Below is a small trained network, with its code and all its weights. Each question gives an input and a class and asks what happens when units are switched off, that is, made to give their printed mean instead of their output.

import numpy as np


def w(rows, s, z=0):
    codes = np.array(rows[::2]) - 128.0
    scale = np.full(codes.shape[1], s)
    scale[-1] = z or s
    return codes * scale


def norm(h):
    return h / np.sqrt((h * h).mean(-1, keepdims=True) + 1e-5)


def f(y):
    return np.maximum(y, 0)


def log_softmax(a):
    a = a - a.max(-1, keepdims=True)
    return a - np.log(np.exp(a).sum(-1, keepdims=True))


def net(x, mask):
    res = np.array(x, float).reshape(1, 8) / 4 @ E
    u = 0
    for l in range(3):
        y = f(norm(res) @ A[l][:, :-1].T + A[l][:, -1])
        res = res + np.where(mask[u : u + 3], y, B[l][:, -1]) @ B[l][:, :-1]
        u += 3
    return log_softmax(norm(res)[-1] @ U[:, :-1].T + U[:, -1])


A, B = {}, {}
E = w([
[164,62,186,115,180],'x0',
[116,61,188,170,254],'x1',
[104,117,39,106,204],'x2',
[112,123,144,67,116],'x3',
[78,117,22,227,92],'x4',
[114,201,192,184,126],'x5',
[62,139,75,63,187],'x6',
[39,60,200,120,135],'x7',
],0.007)
A[0] = w([
[45,93,109,151,117,156],'L0N1',
[254,74,5,123,83,3],'L0N2',
[96,239,67,154,221,55],'L0N3',
],0.0097,0.0029)
B[0] = w([
[50,160,156,86,125,214],'L0N1',
[197,3,99,105,57,253],'L0N2',
[182,182,78,131,168,198],'L0N3',
],0.017,0.0047)
A[1] = w([
[37,69,36,202,180,136],'L1N1',
[45,185,83,37,72,136],'L1N2',
[229,160,255,42,108,5],'L1N3',
],0.0097,0.0025)
B[1] = w([
[18,188,117,110,54,206],'L1N1',
[177,33,110,136,9,253],'L1N2',
[101,187,199,42,176,252],'L1N3',
],0.011,0.0054)
A[2] = w([
[150,223,218,248,5,125],'L2N1',
[103,215,108,1,67,254],'L2N2',
[162,142,225,116,45,122],'L2N3',
],0.01,0.0035)
B[2] = w([
[5,133,66,136,125,185],'L2N1',
[182,91,155,237,136,246],'L2N2',
[84,75,61,127,213,202],'L2N3',
],0.015,0.011)
U = w([
[118,121,248,72,215,108],'0',
[11,112,82,157,38,141],'1',
[106,202,51,188,184,173],'2',
[176,244,118,48,128,2],'3',
[245,35,89,136,85,236],'4',
],0.011,0.0051)

Each question gives the input, the list of numbers given to net, and the class t.
The units are the neurons (one row each of A and B). Each row of codes is followed by its name. A weight is (code - 128) times the scale printed after its matrix; where a second scale follows, it is the last column's (A, B and U).
mask holds one flag per neuron, layer by layer. A switched-off neuron (its flag False) gives its mean, the last column of its row in B, instead of its output. The means were averaged over made-up inputs and are rounded, as every weight is.
A unit's drop is (log p(t) with every unit on - log p(t) with that unit switched off) / (log p(t) with every unit on - log p(t) with every unit switched off).
The circuit of an input: a set's keep is (log p(t) with only the set's units on - log p(t) with every unit switched off) / (log p(t) with every unit on - log p(t) with every unit switched off). Starting from all 9 units, units are removed one at a time, each time the one whose removal leaves the highest keep (on an exact tie, the one counted first), for as long as the keep stays at least 0.8.
units of the circuit, in order: the units of the circuit, biggest drop first
most important unit: the unit with the biggest drop
k most important neurons: the k neurons with the biggest drops, biggest first
k most important neurons of layer l: the k neurons of layer l with the biggest drops, biggest first
drop when u is switched off: that unit's drop, to one decimal
input [8,-4,0,-3,-8,2,7,-3], class 0: most important unit => L1N3
input [2,-4,-4,1,-4,0,7,8], class 4: 4 most important neurons => (L1N2; L2N2; L2N1; L1N1)
input [3,-2,-4,6,4,-2,-7,5], class 2: units of the circuit, in order => (L2N3; L0N2)
input [-1,8,0,0,0,-7,3,2], class 1: 4 most important neurons => (L1N1; L1N3; L2N3; L0N3)
input [-3,5,-3,-5,-6,6,7,-4], class 3: 2 most important neurons => (L0N3; L2N3)
input [-5,-7,4,-3,6,-4,2,-1], class 4: 2 most important neurons => (L0N2; L2N1)
input [-4,5,3,2,2,3,-1,0], class 2: 2 most important neurons => (L0N3; L0N2)
input [1,-8,-1,0,6,-1,8,3], class 4: 3 most important neurons => (L1N2; L2N2; L2N1)
input [5,-1,5,4,-5,6,1,-5], class 0: 3 most important neurons => (L1N3; L1N2; L0N2)
input [5,3,-4,-6,3,-7,4,5], class 1: 2 most important neurons => (L1N1; L1N3)
input [-8,-8,7,1,7,2,-4,-1], class 4: 2 most important neurons => (L0N2; L0N3)
input [-2,-2,-6,5,-4,-4,0,0], class 0: 3 most important neurons => (L1N3; L0N2; L0N1)
input [3,-6,3,-3,-6,8,2,1], class 0: 2 most important neurons => (L1N3; L0N1)
input [1,6,3,8,-2,-1,-7,-1], class 0: most important neuron => (L0N2)
input [3,-2,7,2,-7,1,8,2], class 4: 2 most important neurons of layer 1 => (L1N2; L1N3)
input [8,6,8,7,6,-4,-7,1], class 1: 2 most important neurons of layer 2 => (L2N2; L2N3)
input [-1,-8,7,-5,1,4,-2,0], class 4: drop when L0N2 is switched off => 0.2
input [2,-3,2,-5,-6,6,-3,3], class 0: drop when L1N3 is switched off => 1.0
input [7,5,-6,-1,-3,3,-8,-5], class 0: drop when L1N3 is switched off => 0.4
input [-1,0,2,4,-3,4,-8,-2], class 0: drop when L1N3 is switched off => 0.7
input [-2,4,-6,4,-4,3,-2,0], class 0: units of the circuit, in order => (L1N3)
input [3,6,-3,-4,2,4,-4,3], class 1: 2 most important neurons of layer 2 => (L2N1; L2N2)
